In the rows, 128 means zero.
Each row of numbers stands for one object and depends on some of the facts below. Use the named rows to name the rest.

Some facts about the objects:
bistel -ρ-> c; brasto -ρ-> a; bravin -ρ-> c
bridar -ρ-> a; brolam -ρ-> a; brostos -ρ-> a
dakleklum -ρ-> c; deklirur -ρ-> b; drabru -ρ-> a
drero -ρ-> a; dreskem -ρ-> a; driflure -ρ-> b
drolim -ρ-> a; dubrano -ρ-> c; fefin -ρ-> c
flotus -ρ-> c; flukil -ρ-> c; flustam -ρ-> a
gamos -ρ-> a; gebrem -ρ-> a; greruke -ρ-> a
grestur -ρ-> a; gristoga -ρ-> c; grogrom -ρ-> a
grotror -ρ-> a; grusis -ρ-> b; kenur -ρ-> c
keze -ρ-> b; klikli -ρ-> a; kloza -ρ-> b
klozek -ρ-> a; kludo -ρ-> a; klumus -ρ-> b
kluvi -ρ-> c; koser -ρ-> b; kurak -ρ-> b
lafis -ρ-> a; mabra -ρ-> b; meduk -ρ-> b
mibroso -ρ-> c; mika -ρ-> a; mogruk -ρ-> a
natan -ρ-> a; natrozam -ρ-> c; noklo -ρ-> b
nudru -ρ-> a; nusi -ρ-> b; paklu -ρ-> c
plefu -ρ-> a; plipli -ρ-> a; plutuna -ρ-> a
popla -ρ-> a; puploros -ρ-> a; pustus -ρ-> c
puvak -ρ-> a; rebrum -ρ-> a; ribak -ρ-> a
riger -ρ-> a; rigrer -ρ-> b; riskes -ρ-> b
robak -ρ-> c; samem -ρ-> a; sikiplo -ρ-> a
siplu -ρ-> b; skeflan -ρ-> a; skesofa -ρ-> a
skidi -ρ-> a; somas -ρ-> a; stibrerer -ρ-> a
stobral -ρ-> b; stofes -ρ-> c; stuvi -ρ-> b
sufa -ρ-> a; tamok -ρ-> a; tekal -ρ-> b
tiga -ρ-> b; totim -ρ-> b; trelir -ρ-> a
tuflal -ρ-> b; tulik -ρ-> b; tutre -ρ-> b
vafo -ρ-> b; vaskan -ρ-> b; vukanin -ρ-> a
vusa -ρ-> c; zegin -ρ-> a; zeme -ρ-> a
zipluk -ρ-> a; zisik -ρ-> a; zovu -ρ-> b
zuskegro -ρ-> b; brasto -γ-> grotror; brasto -γ-> dakleklum
brasto -γ-> keze; brasto -γ-> fefin; brasto -γ-> tamok
brasto -γ-> greruke; brasto -γ-> riskes; bravin -γ-> rigrer
bravin -γ-> tutre; bravin -γ-> meduk; deklirur -γ-> trelir
deklirur -γ-> nudru; deklirur -γ-> kenur; drabru -γ-> plutuna
drabru -γ-> stibrerer; drabru -γ-> zisik; drabru -γ-> bistel
flustam -γ-> nudru; grestur -γ-> gristoga; grestur -γ-> zeme
grestur -γ-> zisik; kloza -γ-> koser; kloza -γ-> skeflan
kloza -γ-> popla; kludo -γ-> plutuna; kluvi -γ-> driflure
kluvi -γ-> bridar; mogruk -γ-> zovu; mogruk -γ-> samem
nusi -γ-> stibrerer; nusi -γ-> drolim; nusi -γ-> siplu
nusi -γ-> mabra; nusi -γ-> stofes; plefu -γ-> mibroso
plefu -γ-> tutre; plefu -γ-> klozek; plefu -γ-> vusa
pustus -γ-> klikli; pustus -γ-> flotus; pustus -γ-> lafis
ribak -γ-> vukanin; riger -γ-> grogrom; riger -γ-> mika
riger -γ-> vukanin; robak -γ-> dubrano; robak -γ-> stuvi
sikiplo -γ-> dreskem; sikiplo -γ-> brolam; sikiplo -γ-> puvak
sikiplo -γ-> gebrem; stobral -γ-> totim; stobral -γ-> grusis
sufa -γ-> drero; sufa -γ-> skeflan; sufa -γ-> tekal
sufa -γ-> natan; tiga -γ-> plipli; tiga -γ-> brolam
tiga -γ-> klumus; tuflal -γ-> stibrerer; tuflal -γ-> trelir
tuflal -γ-> brostos; tuflal -γ-> natrozam; tulik -γ-> flukil
tulik -γ-> skesofa; vafo -γ-> rebrum; vafo -γ-> tutre
vaskan -γ-> stibrerer; zegin -γ-> somas; zegin -γ-> noklo
zegin -γ-> lafis; zipluk -γ-> skidi; zuskegro -γ-> gamos
zuskegro -γ-> samem; zuskegro -γ-> gebrem

Known rows:
zipluk: [159 100 161 165 104 118 120 119 142 132 135 141 109  86 132 146 129 158
 113 105 102 139  66 147 147 114 109  85 106]
drolim: [158 132 162 199 108 118 127 125 152 132 149 143  99  77 191  55 112 143
 123  92 133 126  78 129 138 116 131 113 102]
gamos: [158  79 171 110 107 103 134 114 159 126 144 133 108  69 169 130 120 156
 126  95 117 119  58 108 182  90 124  52  78]
mogruk: [147 103 149 157 110 108 136 124 141  81 136 136 128  75 124 178 127 159
 139 103 119 135  33 149 164  76 120  71  88]
flustam: [140 114 138 176 118 109 134 137 140 100 141 132 121  76 139 114 120 154
 126 104 119 132  58 148 133  97 120 106 104]
plefu: [142 105 162 247 128  87 127  83 117 141 142 160 123  97 107 147 121 129
 121 117 102 148  75 150 144 112 127  81  97]
bridar: [150  76 157 137 112 103 129 116 149 148 151 126 104  71 159 102 121 148
 111 101 105 122  91 120 159  99 122  83  92]
klikli: [169  95 158 221  90 127 137 106 154 145 148 139  97  69 145 128 148 126
 101  97 110 111  90 140 153  90 128 115 117]
grotror: [147  61 162 123  96  95 124 124 136  92 157 103 101  62 123  45 122 135
 104  89 102 145 105 143 165 123 119  87  81]
brasto: [151  79 146 161 105  78 108 107 130  92 148  97 127  62  62 100 120 144
 101  77 102 165  81 168 141 120 111  60  83]
zovu: [184 135 183 163 105 120 125 108 138 110 155 137  93  76 134 148 139 139
 150 107 129 119  91 125 168  86 128  72  68]
siplu: [179 152 169 128 121 125 120 142 142 131 147 135  85  81 167  79 129 144
 140 120 116 121  95 133 123 118 108  99  93]
tekal: [147 118 146 139 111 141 126 145 123 114 161 114  97  85 113 178 125 176
 146 131 108 123 135 130 153  70 123 121  77]
deklirur: [182 172 153 209 126 106 110 112 132 133 150 127 106  78 118 123 124 141
 140  96 132 134  89 151 114 101 119  82  86]
klumus: [165 117 169 118 114 122 141 135 135  74 149 129 101  73 126 159 138 144
 159 123 121 119  75 131 165  70 121  80  71]
kluvi: [168 125 145 166  99 120 125 121 118 129 114 122 104  91 116 170 127 147
 128 109 104 132  93 140 140 114 108  33 111]
dubrano: [144 111 140 159 104 125 153 142 111  92 131 114 102  82 138 127 127 136
 138 114 110 116 106 132 154  92 123  68 104]
flotus: [158  98 131 179  94 131 161 135 120 104 130 112  95  74 132 142 147 119
 123 116 108  99 102 140 145  76 120  76 124]
gristoga: [166 143 151 199 101 123 133 126 122 129 132 123  91  83 171  74 117 131
 137  94 129 118 109 125 138 115 131  65 102]
paklu: [158  98 141 141 108 105 135 120 121 138 133 109 104  76 141 120 118 138
 125 101 109 119 113 117 150 102 121  28  95]

Rows to name:
No name comes twice in this set of rows, the named rows included.
[131 110 138 197 131  95 152 113  86 106 121 131 122 100 103 154 123 127
 142 130  97 133  91 148 139  98 121  41 104]	bravin
[152 107 149 160 110 108 134 119 145  78 133 139 134  77 118 198 127 161
 143 100 121 137  19 139 167  74 119  56  86]	sikiplo
[190 111 163 144 102 131 135 120 150 140 145 132  81  74 123 153 162 128
 119 125  99 108 100 142 134  89 107 101 115]	noklo
[150 105 146 172 100 132  95 123 144 161 137 133 117  95 108 223 114 203
 115 106 100 149  92 139 142 100 111  91 101]	sufa
[170 137 152 156 112 129  93 124 134 157 148 120 104  92  81 230 126 186
 134 121 101 145 121 139 136  92 107  80  86]	kloza
[175  96 144 188  97 120 126 109 157 147 130 137 109  76 112 187 151 143
  98 104  98 125  55 157 128  94 105  91 133]	zegin

Now the same objects, written a new way:
Some rows with their names:
rebrum: [126 122 101 114 129 107 120 142 165 101 110 121 110 139  95 133 132 107
 150 123 115 137 123  91 173 110 132 136 116 119 131 131 120 123 150 116
 130 150 105 166 121  92 102 104]
natrozam: [120 158 143 141 122 102 119 122 121 153  66 134 116 119 127  94 131 144
 149 159 151 142 133 145 113 167 124 163  72 114 143 132 131 119  77  89
 137  99 145 108 189 135 148 110]
somas: [137 127 118 112 123  80 124 120 138 107 123 116 142 121 111 138 132 114
 159 116 114 141 133 105 147  89 131 116 117 117 135  69 115 128 122 140
 119 131  83 129 108  94 126 106]
trelir: [158 121 101  98 158 122  88  93 127 108  87 147 140 145 107 103 135 118
 173 106 109 150 117 113 127 105 139 136  96 108 143 101 134 125 152 132
 115 127 115 142 119 107  81 139]
keze: [118 131 153 175 104 111 139 145  89 145 148 129 155 179 128 129 110 151
 122 145 126 108 137 165 141 138 155 141 117 137 119 149 147  84 158 143
 153 118 137 110 112 154 139 144]
kluvi: [127 148 160 131 135 164 147 128 124 173 120 131 100  60 148 104 142 135
 106 148 171 138 112 125  69 178  91 103 149 147 138 148 105 154  75  88
 117 121 155 107 185 134 171 122]
bistel: [103 153 146 143 136 101 128 149 124 147  84 132 108 130 133 106 134 146
 136 153 167 139 125 150 121 169 106 173  94 101 139 128 133 126  60 104
 149 109 160 113 187 146 147  93]
plefu: [145 111 122  99 127 182 153 139 183 124 147 124  63  82 106 143 155  97
 115 109 127 137 110  58 148 126 107  93 158 165 118 189 105 149 181  89
 111 163 114 191 130  66 107 117]
noklo: [130 136 172 176  87  92 155 137  76 154 156 122 161 160 129 136 114 153
 132 144 127 114 145 159 135 125 157 121 112 150 121 123 138  80 156 143
 148 108 112  98 107 133 159 140]
zisik: [112 114 109 102 165 109 115 148 150  91 130 129 118 155 126 145 140 122
 138  98 136 137 120 123 154 103 106 161 137  86 125  92 137 145 109 161
 136 135 133 151 115 126  95  96]
driflure: [118 131 155 176 105 111 141 146  88 146 151 128 155 177 127 130 110 151
 121 145 129 108 136 165 139 139 155 137 122 138 120 148 144  84 157 144
 153 121 135 109 110 153 141 144]
natan: [123 120 104 111 149  99 112 138 146  99 121 122 137 143 109 132 129 112
 148 115 122 138 118 111 150 103 123 132 135 102 135  87 120 134 120 147
 128 146 111 139 111 114 108 106]
pustus: [153 160 199 136  98 122 178 109  99 192 138 115 114  23 149 118 152 140
 126 147 171 147 128 113  59 152  94  64 133 170 141  95  90 145  71  89
 107 101 106  84 178  95 209 111]
vukanin: [114  82  38 110 167  86  74  64 214 125 135  81 148 110  89 119  99  81
 106 139  72  77 128 135 111 126 149 179  99 181 116 126 135 136 107 173
 103 160 141 106  94 109 131  85]
dakleklum: [108 157 138 150 126  96 124 143 123 152  78 126 125 121 122  97 125 141
 141 166 157 139 123 142 116 170 119 151  96 113 148 128 119 118  69  93
 142 118 145 106 184 141 158 101]
greruke: [125 121  98 109 140 101 110 129 149  98 114 123 135 139 111 131 127 112
 149 119 113 136 125 112 153 103 130 135 123 106 135  95 123 132 124 140
 125 141 107 140 114 113 108 112]
drolim: [132 123 101 102 130 102 110 113 151  98 107 125 127 136 119 139 132 115
 150 112 107 137 139 114 154  96 135 146 103 108 128  99 134 135 127 136
 121 124 105 143 118 109 106 115]
siplu: [124 133 155 168  94 113 141 131  90 144 143 132 146 174 135 136 115 154
 125 139 120 109 152 168 142 132 159 151  98 140 113 152 157  87 160 139
 150 101 134 111 116 150 136 148]
zipluk: [146 113 120  90 148 170 133 112 149 119 157 127 113  76 138 142 144 108
 113  99 127 136 114  95 104 110 102  84 176 141 126 115 108 170 131 134
 100 145 117 142 115 108 121 133]
drabru: [138 103 143  62 175 192 145 114 152 108 175 151  62 104 181 177 181 132
  99  47 155 140 131 123 108  98  65 162 157 107  98 119 159 199 110 169
 117  98 166 166 129 123  87 112]

Name these rows:
No name comes twice in this set of rows, the named rows included.
[118 118 100 109 152 104 111 140 150  95 122 124 131 148 115 136 130 114
 144 112 124 136 119 115 153 104 120 143 133  97 133  93 125 136 118 149
 129 143 118 145 113 119 103 105]	zeme
[114 158 142 143 116  97 125 128 125 152  72 129 115 117 129 103 129 143
 144 161 151 139 137 145 118 165 124 162  75 114 141 131 130 121  70  89
 139 102 143 107 188 136 154 103]	stofes
[144 111 116  91 149 166 130 114 150 118 154 127 114  82 135 139 143 108
 115 101 126 136 115  97 107 110 104  90 172 139 126 115 110 168 131 136
 102 145 119 144 115 110 120 132]	brasto
[131 105 125  86 172 174 135 134 153 112 170 133  97  97 149 152 155 115
 102  83 148 136 107 106 109 111  80 114 189 120 118 115 122 179 117 155
 113 144 145 153 115 122 108 117]	grestur
[175 126 187 123 107 204 152  65  76 171 161 166 104 119 179 139 153 166
 107  92 127 120 158 164  78 130 137 138  96 170  97 182 178 128 186 131
 117  59 158 123 132 136 118 189]	tuflal
[114 136  71 103 110 134 102 133 151  71  92 126 149 129 139 141 106 110
 131 135  90 136 148 114 167 103 149 114 140  82 138 108 120 156 112 116
 116 143 101 139 119 154 111 152]	gebrem
[190 107 113  86 205 206  87  81 109 136 116 167 137 102 111  73 148 111
 152  92 132 158  68  93  57 129 109  70 170 139 155 121 106 146 179 128
  88 158 138 143 115 109  73 177]	flustam
[122 100 131  83 189 183 139 149 153 106 184 139  85 109 158 161 163 121
  93  71 163 135 101 114 110 113  64 129 201 108 112 114 128 188 107 169
 121 144 163 161 117 131  99 106]	kludo
[ 98 107 114 102 186 115 119 170 153  87 147 133 107 171 134 153 148 125
 126  86 157 137 108 131 156 105  85 175 158  71 121  90 141 154  95 179
 148 142 154 159 114 138  87  82]	plutuna
[125 121 100 113 133 104 116 136 161  99 110 121 119 140 101 132 131 108
 150 122 114 137 124  98 166 108 132 137 117 113 132 118 121 126 140 125
 128 145 106 157 118 100 103 107]	klozek

The same objects again, as new rows of numbers:
Some rows with their names:
samem: [104 103 127 137 140 107  99 131 150  78 147 101 132 115 158 129 101 137
 115  63 103 182 141 139  86 111 145 133 129  74 110  95  94 129]
zisik: [ 94 142 121 113 162 110 149  97 108  94 109 120 136 130 109  82 129 128
 195 117 147 131 105 149 143 109 111  95 181 128 153  74 124  46]
siplu: [122 143 109 103 119 136 119 101  78 148 147 166 117 150  92  83 121 109
 172 161 156 102 112 132 129 118 114 145 160 119 142  72 147  98]
zeme: [ 98 143 133 116 160 106 148 102 113  94 104 120 134 126 113  98 131 134
 185 125 149 129 114 149 148 110 116  93 166 132 159  83 123  61]
stuvi: [186 146 126 161 111 126  95  82 133 153 194 112 122 176 144  84 145 115
 166 148  90 105 152 150 154 177 149  82 117 118 130 119 182 198]
sufa: [161 116 125 102 123 129 112 170 168  59  64 143 154  78 173 153 121 151
 147 130 159  45 124 128 127 147 123 145  45 188 145 184 125 160]
fefin: [ 37  89 123 126 148 131 173  82 132 210 141 155 102 138 185 145 183 140
 141 160  88 163 112 111 119 130 168 137  99 136 104 153 111 113]
paklu: [ 79 135 126 127 108 133 140 128 134 127 128 119 141 148 140 118 147 130
 105 159 114 133 137 102 149 138 149 136 139 134 121 146 136 147]
tamok: [103  81 129 125 183 122 162  91 138 197 133 147  87 102 174 165 168 145
 165 107  92 166 101 143 102 114 140 100  83 142 114 153 100  90]
mabra: [119 143 110 106 120 136 119 103  80 149 147 167 117 149  91  82 120 107
 172 156 158 103 112 131 129 115 113 145 160 120 142  73 147 100]
rebrum: [202 153 135 172 147 123 186 123 161 141 114 117 159 144 111 139 145 145
  87  73 130 109 122 143 119 156 109 136 169 105 105 137  80 117]
deklirur: [185 126 127  66 107 129  83 150  84 164 164 170 110 111  66 113 129  99
 104 159 168  83  96 103 149  94 112 192  97 141 132 151 175 145]
totim: [110 148 116 137  95 173 115 169 111 159 155 164  99 163 113 121 128 154
 103 156 135 145 157 121  92 117 110  65 166 148 148 103  95 188]
ribak: [179 172 114 129 140 124 124 173 121  81  69 112 103 153 142 208 111 111
 114 159  94 192 104 148 184 116 101 126 123 144 104 166 161 129]
mika: [165 172  90 141 144 143 133 156 122  85  83 105 101 171 149 189 110 106
 138 143  74 208  99 150 158 128  93 107 153 129  86 144 145 110]
grusis: [108 146 117 137  97 172 116 170 111 159 154 162  97 161 114 122 127 153
 103 155 133 144 158 120  92 119 110  65 166 149 147 104  98 188]
koser: [138 126  81 134  91 181 110 133 141 113 110 178 138 141 175 118 112 135
 178 154 137  51 146 132  80 184 121 139  88 152 123 117 113 177]
puploros: [147 128 135 127 143 124 127 139 144 110 120 108 126 112 129 138 132 136
 127 106 121 137 123 134 132 123 123  99 124 140 132 144 124 124]
flotus: [ 42  97 145 175  87 178 147 110 131 166 117  58 151 111 120 136  99  90
 125 144 116 147 177  87 124 171 145 113 145 129 130 146 170  96]
tulik: [139 149 150 123  97 139 103 176 112 153 144 163 101 137 110 138 129 152
  81 177 151 118 161 123 135 110 126  91 124 163 169 136 130 213]

Rows to name:
No name comes twice in this set of rows, the named rows included.
[163 164 161 153 107 101 190 136 152 152 104 138 173 154 108 144 158 144
  25 150 149  85 136 109 174 151 150 200 144 119 119 172 113 162]	bravin
[229 158 176 152 141  88 177 150 156 137  95 131 160 114  96 171 147 151
  42 101 161  84 128 140 162 135 121 166 130 128 130 173 105 145]	plefu
[136 145 132  82 120 114 110 119  70 145 135 176 118 130  75  94 122 109
 150 176 180  85 109 128 160  99 119 167 133 135 160  95 166 110]	vaskan
[146 146 151  79 114  98 104 132  72 141 125 180 116 116  77 114 121 113
 130 189 192  74 114 128 176  90 127 181 111 148 175 112 175 128]	nusi
[127 149 146 120  92 146 105 191 109 154 136 174  97 138 104 145 127 158
  72 178 157 127 159 119 125 101 120  89 132 171 172 132 117 209]	stobral
[ 61  97 180 157  84 148 137 133 126 161  96  67 151  82 111 165  98  96
  88 167 145 126 183  82 160 150 155 139 104 152 157 180 195 121]	pustus
[153 146 122 151 105 144 104 122 123 156 177 134 111 167 129 101 137 133
 134 151 109 122 157 137 125 151 132  78 138 134 138 114 145 193]	driflure
[144 140 127 139 104 142 111 131 113 156 143 155 112 146 129 132 120 127
 123 159 131 115 148 134 123 136 131 127 120 131 136 116 140 171]	kurak
[166 136 138  64 112 111  93 138  71 153 146 177 113 113  66 106 127 103
 121 175 186  74  98 114 166  89 116 191 106 143 153 128 179 128]	tuflal
[205 169 117 192 112 150 183 106 131 190 145 162 150 188 108 124 135 135
  89 113 132  92 147 145  96 181 115 155 183  85 100  96  82 152]	tutre

The same objects again, as new rows of numbers:
Named rows:
skidi: [142 132 127 120 118 131 144  94  86 121 162 106 127 111 140 107 126 167
 127 134 144  80 125 132 130 130 116 116 122 120 120]
brolam: [125 135 157 151 119 134 134  61  97 106 139 100 125 109 150 123  68 152
 134 135 143  87 143 160 166 174 116  67 105 124 158]
grusis: [153 140 120 140 134 129 142  96 106 103 174 131 123 114 150 103 174 148
 142 162 141 127 141 107  77 137 142 133 139 113 148]
riskes: [146 130 123 106 145 160 140 151  78  95 149 121 107 134 138 146 154 180
 115 143 172 153 138  72  89 206 154  94 156  96 124]
grotror: [146 122 116  94 126 158 154 138  49 105 148 103 120 134 124 135 126 200
 100 120 175 108 129  93 134 187 118  85 131  96  94]
nusi: [157 127 158 148 148 154  86 130  20  84 118 115  70 185 178 121 121  95
 136 122 121 135  80 104 113  82 129 170 251 147 167]
popla: [132 111 129 106 149 114 115  85  97 133 174  58 113 107 123 116 114 193
 129 128 152  49 128 130 109 113 122  97 111 172 127]
stibrerer: [ 75 135 116 120  78 120 146 116  37 124 172  63 135  98 163  83  82 141
 153 133 142  63  90 139 144 128 115 113 199 129 178]
brasto: [205  98 133  95 150 177 114 138  35  97 106 127  73 200 128 162 125 205
  52 103 160 143 114  67 163 132  95 122 153 103  60]
drabru: [173  99 141 104 100 146  93  97  59 121 117 100  73 167 174  89  69 166
  85 129 139 100  68 117 203  51  85 155 209 123 145]
tekal: [131 117 138 119 171 117  98  96 127 123 179  72  99 105 135 127 140 177
 145 150 150  92 138 107  63 130 160 106 133 177 156]
mogruk: [174 117 159 147 137 146 106  65  82 104 116 119  90 158 150 134  88 157
  98 124 128 108 126 136 175 114  97 114 125 129 122]
driflure: [153 140 120 141 134 129 141  97 107 104 175 131 122 114 149 103 173 149
 140 162 141 126 141 110  77 137 142 133 138 113 148]
zeme: [152 114 128  92  89 134 132  87 104 132 149  96 113 109 161  70  83 186
 110 149 163  78  95 133 182 107 104 116 155 104 154]
gamos: [136 132 153 148 123 135 131  64  92 105 137 105 121 117 148 121  79 153
 127 133 140  90 140 153 162 157 111  80 110 125 148]
tuflal: [115 115 129 146 112 129  83 124  86 118 148 106  64 156 174 153 122 144
 105 143  93 158 106  80 120  85 124 170 219 148 151]
klozek: [143 158 166 100 118 151 167 108  95 113 154 120 142  81 161  85 105 173
 116 120 115  81 113 130 136 155 120 141 103 165 136]
klikli: [132  95 161  94 101 145 113 139 115 113 129  91 134  98 154 142 143 150
 139 145 154  78 145 192 119 137 146 107 133 113  71]
kenur: [ 77 117 108 136  76 120 130 107 141 141 183  68 101 104 163 175 162 169
 100 151  53 104 103  88  73 140 123 111 142 129 149]
zuskegro: [179 123 177 169 159 152  84  68 114  86 107 141  71 165 167 151 101 132
 111 146 122 158 140 120 143 134 130 115 147 133 157]

Rows to name:
No name comes twice in this set of rows, the named rows included.
[163 118 149 122 123 153 124  93 120 110 141  98  96 137 163 143 167 148
 108 139  93  90  87 109  83 133 124 109 139 118 144]	paklu
[177 123 178 161 158 153  83  75 118  90 111 138  68 162 167 154 103 136
 110 144 122 156 136 117 142 135 133 119 152 134 153]	tiga
[101 113 114 150 107 116  88 118 126 133 169 109  69 139 162 180 139 170
  91 151  77 171 133  69 107 100 127 166 178 148 127]	deklirur
[135 139 162 156 140 139 116  81 124  98 142 122 107 114 162 135 109 136
 142 155 136 132 147 130 117 176 151  93 137 128 174]	klumus
[183 154 185 117 150 166 126 115 117  97 129 154  98 121 178 110 132 154
 103 132  98 146 114  96 111 134 141 177 140 171 145]	vafo
[129 136 149 147 121 132 139  66  92 107 144 102 128 109 148 118  83 152
 134 136 143  84 141 157 158 164 113  75 107 123 151]	samem
[196 155 148 113 160 144  90  94 111 165 145 169  53 170 142 160 120 139
 132  95 134  86  58  90 148 111 121 157 158 101  79]	riger
[134 102 169 109 120 148  99 153 146 100 134 108 120  98 169 154 170 130
 155 168 150 123 156 171  74 155 182 116 157 113 101]	noklo
[139 140 154 153 139 138 120  85 117  97 147 124 110 116 160 128 120 138
 143 156 138 132 145 126 110 168 147 100 140 124 170]	zovu
[170 119 136 122 129 139 122  91  81 117 143 117 103 143 142 119 125 169
 104 128 134  97 117 121 144 100 104 138 132 126 103]	zipluk
[101 112 108 134  91 113 115 102 103 144 171  93  96 126 146 160 117 191
  88 132  92 116 128  98 144 100 100 143 136 141 100]	flustam
[123 110 127 103 153 108 116  83 100 138 184  44 117  97 119 113 112 198
 137 130 157  39 130 130 100 115 127  89 103 182 132]	skeflan

